Below is a small trained network, with its code and all its weights. Each question gives an input and a target symbol and asks what happens when units are switched off, that is, made to give their printed mean instead of their output.

import numpy as np


def w(rows, s, z=0):
    codes = np.array(rows[::2]) - 128.0
    scale = np.full(codes.shape[1], s)
    scale[-1] = z or s
    return codes * scale


def f(y):
    return y / 2 * (1 + np.tanh(0.7978845608 * (y + 0.044715 * y**3)))


def softmax(a):
    e = np.exp(a - a.max(-1, keepdims=True))
    return e / e.sum(-1, keepdims=True)


def log_softmax(a):
    a = a - a.max(-1, keepdims=True)
    return a - np.log(np.exp(a).sum(-1, keepdims=True))


def net(x, mask):
    ids = ['αεζξπσω'.index(c) for c in x.split()]
    T = len(ids)
    res = E[ids] + P[:T]
    u = 0
    for l in range(2):
        q, k, v = (res @ M[l].T for M in (Q, K, V))
        z = softmax(np.where(np.tri(T) > 0, q @ k.T / 2**0.5, -1e9)) @ v
        res = res + np.where(mask[u], z, O[l][:, -1]) @ O[l][:, :-1]
        u += 1
        y = f(res @ A[l][:, :-1].T + A[l][:, -1])
        res = res + np.where(mask[u : u + 4], y, B[l][:, -1]) @ B[l][:, :-1]
        u += 4
    return log_softmax(res[-1] @ U[:, :-1].T + U[:, -1])


Q, K, V, O, A, B = {}, {}, {}, {}, {}, {}
E = w([
[149,157,106],'α',
[170,145,94],'ε',
[115,189,112],'ζ',
[173,135,123],'ξ',
[238,59,119],'π',
[165,147,189],'σ',
[255,46,169],'ω',
],0.0093)
P = w([
[218,184,197],'0',
[206,117,37],'1',
[79,93,172],'2',
[186,137,8],'3',
[39,86,171],'4',
[181,141,1],'5',
[26,66,166],'6',
[179,133,7],'7',
[59,75,177],'8',
[170,151,10],'9',
],0.0076)
Q[0] = w([
[247,160,99],'0.h1',
[29,14,233],'0.h1',
],0.011)
K[0] = w([
[183,180,248],'0.h1',
[60,17,77],'0.h1',
],0.011)
V[0] = w([
[27,233,33],'0.h1',
[231,2,219],'0.h1',
],0.005)
O[0] = w([
[234,204,147,2],'0.h1',
[2,28,94,248],'0.h1',
],0.0062,0.0031)
A[0] = w([
[119,38,93,203],'0.n1',
[230,94,54,254],'0.n2',
[1,5,226,187],'0.n3',
[220,239,182,233],'0.n4',
],0.0072,0.0023)
B[0] = w([
[54,112,111,224],'0.n1',
[148,143,9,228],'0.n2',
[141,72,254,253],'0.n3',
[162,180,243,153],'0.n4',
],0.0084,0.0053)
Q[1] = w([
[169,171,33],'1.h1',
[200,238,2],'1.h1',
],0.0034)
K[1] = w([
[199,175,79],'1.h1',
[254,178,63],'1.h1',
],0.0063)
V[1] = w([
[2,103,151],'1.h1',
[58,89,175],'1.h1',
],0.0078)
O[1] = w([
[2,109,175,213],'1.h1',
[55,87,200,253],'1.h1',
],0.0069,0.0033)
A[1] = w([
[125,199,229,255],'1.n1',
[226,216,59,82],'1.n2',
[187,132,253,84],'1.n3',
[219,45,142,124],'1.n4',
],0.0071,0.0034)
B[1] = w([
[238,64,17,183],'1.n1',
[167,202,217,246],'1.n2',
[140,37,26,172],'1.n3',
[1,122,188,157],'1.n4',
],0.0096,0.011)
U = w([
[148,156,246,8],'α',
[137,101,53,98],'ε',
[87,136,194,115],'ζ',
[173,126,107,162],'ξ',
[113,94,108,110],'π',
[145,153,147,115],'σ',
[138,130,81,255],'ω',
],0.013,0.0045)

Each question gives the input, a string of symbols that net reads in full, and the target symbol t.
The units are the heads (2 rows each of Q, K, V and O) and the neurons (one row each of A and B). Each row of codes is followed by its name. A weight is (code - 128) times the scale printed after its matrix; where a second scale follows, it is the last column's (O, A, B and U).
mask holds one flag per unit, layer by layer, with each layer's heads first. A switched-off unit (its flag False) gives its mean, the last column of its rows in O or B, instead of its output. The means were averaged over made-up inputs and are rounded, as every weight is.
A unit's drop is (log p(t) with every unit on - log p(t) with that unit switched off) / (log p(t) with every unit on - log p(t) with every unit switched off).
The circuit of an input: a set's keep is (log p(t) with only the set's units on - log p(t) with every unit switched off) / (log p(t) with every unit on - log p(t) with every unit switched off). Starting from all 10 units, units are removed one at a time, each time the one whose removal leaves the highest keep (on an exact tie, the one counted first), for as long as the keep stays at least 0.8.
units of the circuit, in order: the units of the circuit, biggest drop first
most important unit: the unit with the biggest drop
k most important neurons: the k neurons with the biggest drops, biggest first
top k neurons in layer l: the k neurons of layer l with the biggest drops, biggest first
drop when u is switched off: that unit's drop, to one decimal
input π ζ ξ ε, target π: units of the circuit, in order -> (0.h1 1.n2 1.n1)
input ω π σ ζ σ α ε ω ζ ε, target ζ: units of the circuit, in order -> (0.h1 1.h1 1.n1)
input π ζ ζ π ξ ω, target π: units of the circuit, in order -> (0.h1 1.n2 1.n1)
input ω ω ω π ζ ξ ζ σ ζ π, target ζ: units of the circuit, in order -> (0.h1 1.h1 0.n3)
input σ α π α ω ξ π, target π: 2 most important neurons -> (0.n3 1.n2)
input ω ξ ζ, target π: units of the circuit, in order -> (1.n1 1.n2 1.h1 0.n2)
input π ω ω ω ω ω ε, target π: 3 most important neurons -> (1.n1 0.n3 1.n2)
input ξ ζ ζ ζ ω ξ ω π ξ, target π: top neuron in layer 1 -> (1.n2)
input ε ζ π ζ σ ξ ζ ζ σ, target ε: 3 most important neurons -> (1.n1 1.n3 1.n2)
input ζ ω ω ζ, target α: top 2 neurons in layer 1 -> (1.n2 1.n1)
input ω ε ζ ζ ω ζ ω α ζ π, target ζ: 3 most important neurons -> (0.n3 1.n1 1.n3)
input ζ ζ ζ π ω π ω π σ, target π: 3 most important neurons -> (1.n1 0.n3 1.n3)
input ζ ζ α σ α π ω π, target α: 2 most important neurons -> (1.n2 1.n4)
input ω ξ α ζ ε σ π ε ξ ω, target ζ: 2 most important neurons -> (0.n3 1.n1)
input ω ω ξ, target π: most important unit -> 0.n3
input ζ ω σ α ω ε, target α: top 2 neurons in layer 1 -> (1.n2 1.n1)
input ζ ζ π α π σ ω, target π: 2 most important neurons -> (0.n3 1.n3)
input ξ σ ω π ω ω ζ ω ζ, target π: 3 most important neurons -> (1.n1 0.n3 1.n2)
input ζ ξ π α α α, target α: drop when 1.n2 is switched off -> 1.1
input ζ ε σ α, target α: drop when 0.n3 is switched off -> 0.0
input ω α ω ε ζ σ, target ζ: drop when 1.n3 is switched off -> 0.1
input ε σ π ζ ζ ω ω π α, target π: top 3 neurons in layer 0 -> (0.n3 0.n2 0.n1)
input ζ ξ ε α ξ π ζ ζ π ζ, target α: drop when 1.h1 is switched off -> 0.6
input ζ ω ζ ε α ω ω ω α, target π: most important neuron -> (1.n2)
